Below is a small trained network, with its code and all its weights. Each question gives an input and a class and asks what happens when units are switched off, that is, made to give their printed mean instead of their output.

import numpy as np


def w(rows, s, z=0):
    codes = np.array(rows[::2]) - 128.0
    scale = np.full(codes.shape[1], s)
    scale[-1] = z or s
    return codes * scale


def norm(h):
    return h / np.sqrt((h * h).mean(-1, keepdims=True) + 1e-5)


def f(y):
    return np.maximum(y, 0)


def log_softmax(a):
    a = a - a.max(-1, keepdims=True)
    return a - np.log(np.exp(a).sum(-1, keepdims=True))


def net(x, mask):
    res = np.array(x, float).reshape(1, 7) / 4 @ E
    u = 0
    for l in range(2):
        y = f(norm(res) @ A[l][:, :-1].T + A[l][:, -1])
        res = res + np.where(mask[u : u + 11], y, B[l][:, -1]) @ B[l][:, :-1]
        u += 11
    return log_softmax(norm(res)[-1] @ U[:, :-1].T + U[:, -1])


A, B = {}, {}
E = w([
[138,132,126,126,131,132,126,124,128,130,127,125],'x0',
[132,125,128,128,125,129,134,132,121,129,128,127],'x1',
[102,76,95,196,73,179,120,40,138,141,124,123],'x2',
[112,186,135,117,200,122,179,78,82,78,117,2],'x3',
[132,125,124,130,130,130,132,131,125,132,130,125],'x4',
[129,131,126,126,124,131,127,128,127,127,121,126],'x5',
[118,105,40,117,119,179,98,160,141,16,204,129],'x6',
],0.0097)
A[0] = w([
[147,180,148,44,171,71,130,228,118,117,141,152,220],'0.n1',
[114,168,200,143,177,81,193,43,91,173,75,24,118],'0.n2',
[135,136,201,144,109,80,170,98,126,254,44,158,195],'0.n3',
[82,155,95,102,127,127,102,112,146,148,115,149,1],'0.n4',
[162,116,127,119,90,136,109,170,146,190,120,208,140],'0.n5',
[118,90,86,106,109,156,102,182,141,78,190,181,118],'0.n6',
[109,178,110,125,186,173,176,93,94,63,118,21,67],'0.n7',
[146,146,170,119,175,92,145,124,160,134,113,110,14],'0.n8',
[144,131,157,142,118,156,156,95,175,155,95,154,55],'0.n9',
[130,98,152,179,79,133,134,57,124,167,98,105,68],'0.n10',
[132,137,75,96,144,168,150,127,130,53,113,113,72],'0.n11',
],0.007,0.0056)
B[0] = w([
[180,152,176,83,206,23,101,248,253,101,101,134,233],'0.n1',
[53,183,61,62,147,245,196,159,111,191,31,220,227],'0.n2',
[146,55,209,172,130,54,60,83,124,48,249,32,247],'0.n3',
[212,93,211,180,145,80,117,172,171,115,165,81,128],'0.n4',
[125,143,105,129,140,106,128,107,88,38,190,52,204],'0.n5',
[188,189,67,130,106,134,153,147,131,194,71,178,193],'0.n6',
[118,75,213,169,115,34,44,78,77,93,207,53,196],'0.n7',
[129,74,206,146,71,166,157,161,141,142,132,94,143],'0.n8',
[97,170,85,111,142,129,128,96,106,110,120,109,145],'0.n9',
[45,171,55,81,151,159,141,87,28,71,137,147,167],'0.n10',
[148,107,152,165,121,76,113,110,128,96,206,125,156],'0.n11',
],0.006,0.012)
A[1] = w([
[94,157,162,102,181,86,127,149,85,69,154,70,56],'1.n1',
[128,59,148,181,106,162,123,44,126,151,182,86,74],'1.n2',
[110,153,181,56,197,111,161,199,158,171,23,169,54],'1.n3',
[170,178,113,88,165,98,159,217,170,154,55,190,42],'1.n4',
[185,153,86,96,138,137,190,216,155,158,90,177,65],'1.n5',
[76,162,123,81,170,174,186,142,128,175,2,161,115],'1.n6',
[108,147,212,72,196,97,100,192,134,114,124,113,76],'1.n7',
[136,194,101,67,162,142,168,198,139,221,27,160,13],'1.n8',
[133,165,174,59,176,127,147,194,119,134,54,142,2],'1.n9',
[128,116,39,146,65,242,168,99,127,184,76,213,94],'1.n10',
[194,138,178,121,197,59,106,203,164,98,169,94,91],'1.n11',
],0.0084,0.005)
B[1] = w([
[180,62,117,147,111,121,138,159,193,154,157,156,206],'1.n1',
[65,167,54,142,60,73,79,115,57,58,99,171,181],'1.n2',
[130,85,91,206,38,153,132,65,70,109,142,102,183],'1.n3',
[70,188,35,113,138,167,110,63,39,38,63,171,185],'1.n4',
[65,175,91,117,70,149,101,62,70,84,54,173,167],'1.n5',
[149,199,95,142,145,255,231,158,162,218,24,206,154],'1.n6',
[205,85,184,166,108,130,128,149,192,201,179,69,214],'1.n7',
[169,72,51,193,5,186,130,80,141,54,50,195,151],'1.n8',
[189,68,124,218,19,155,145,66,126,170,138,83,166],'1.n9',
[213,97,248,151,161,140,203,164,201,213,104,63,160],'1.n10',
[71,131,189,45,227,125,133,172,151,180,177,135,248],'1.n11',
],0.0083,0.014)
U = w([
[188,45,230,27,252,13,58,243,234,165,240,62,171],'0',
[254,58,146,214,39,225,218,178,221,222,48,114,159],'1',
[62,48,43,223,29,44,42,23,21,32,213,54,133],'2',
[10,237,96,79,245,236,232,49,28,225,33,133,3],'3',
[138,224,6,32,104,178,57,179,108,13,10,246,23],'4',
],0.011,0.004)

Each question gives the input, the list of numbers given to net, and the class t.
The units are the neurons (one row each of A and B). Each row of codes is followed by its name. A weight is (code - 128) times the scale printed after its matrix; where a second scale follows, it is the last column's (A, B and U).
mask holds one flag per neuron, layer by layer. A switched-off neuron (its flag False) gives its mean, the last column of its row in B, instead of its output. The means were averaged over made-up inputs and are rounded, as every weight is.
A unit's drop is (log p(t) with every unit on - log p(t) with that unit switched off) / (log p(t) with every unit on - log p(t) with every unit switched off).
The circuit of an input: a set's keep is (log p(t) with only the set's units on - log p(t) with every unit switched off) / (log p(t) with every unit on - log p(t) with every unit switched off). Starting from the 12 units with the biggest drops (on a tie, the unit counted first), units are removed one at a time, each time the one whose removal leaves the highest keep (on an exact tie, the one counted first), for as long as the keep stays at least 0.8.
units of the circuit, in order: the units of the circuit, biggest drop first
k most important neurons: the k neurons with the biggest drops, biggest first
top k neurons in layer l: the k neurons of layer l with the biggest drops, biggest first
input [6,-2,4,6,3,7,-3], class 3: units of the circuit, in order : [0.n2]
input [3,2,-7,0,0,-6,4], class 4: 3 most important neurons : [0.n3, 1.n4, 0.n7]
input [-2,2,-5,-2,-4,-7,1], class 4: 2 most important neurons : [0.n3, 1.n4]
input [-7,-5,1,1,-6,2,-3], class 3: top 2 neurons in layer 0 : [0.n2, 0.n1]
input [2,0,-6,-2,0,6,4], class 4: top 2 neurons in layer 0 : [0.n3, 0.n6]
input [-4,-8,1,-6,4,6,-7], class 2: 2 most important neurons : [0.n1, 1.n2]
input [-7,1,3,-4,-1,-7,8], class 1: units of the circuit, in order : [1.n10, 0.n3]
input [1,-5,2,8,1,7,-1], class 3: 2 most important neurons : [0.n2, 0.n3]
input [-8,6,8,0,4,-6,4], class 1: top 2 neurons in layer 0 : [0.n3, 0.n7]
input [8,4,1,3,2,-1,-6], class 3: 3 most important neurons : [0.n2, 0.n1, 0.n3]
input [-4,5,-4,-3,5,4,1], class 4: 3 most important neurons : [0.n3, 1.n4, 0.n7]
input [4,4,0,-1,-4,-6,5], class 4: 2 most important neurons : [0.n3, 0.n6]
input [4,5,2,0,-3,-3,4], class 1: top 3 neurons in layer 0 : [0.n1, 0.n3, 0.n6]
input [1,-3,5,-1,-6,1,-8], class 2: units of the circuit, in order : [0.n3]
input [-8,-7,6,1,6,0,-4], class 3: 3 most important neurons : [0.n2, 0.n7, 0.n10]
input [4,3,-3,5,0,-5,0], class 1: 2 most important neurons : [0.n2, 0.n3]
input [5,-4,-3,-7,-8,-6,1], class 4: top 2 neurons in layer 1 : [1.n4, 1.n5]
input [1,2,4,4,1,8,0], class 3: top 4 neurons in layer 0 : [0.n2, 0.n3, 0.n5, 0.n7]
input [-8,-4,-1,-6,5,7,1], class 4: 3 most important neurons : [0.n3, 0.n6, 0.n7]
input [-8,-3,1,3,4,-6,0], class 3: top 3 neurons in layer 0 : [0.n2, 0.n3, 0.n1]
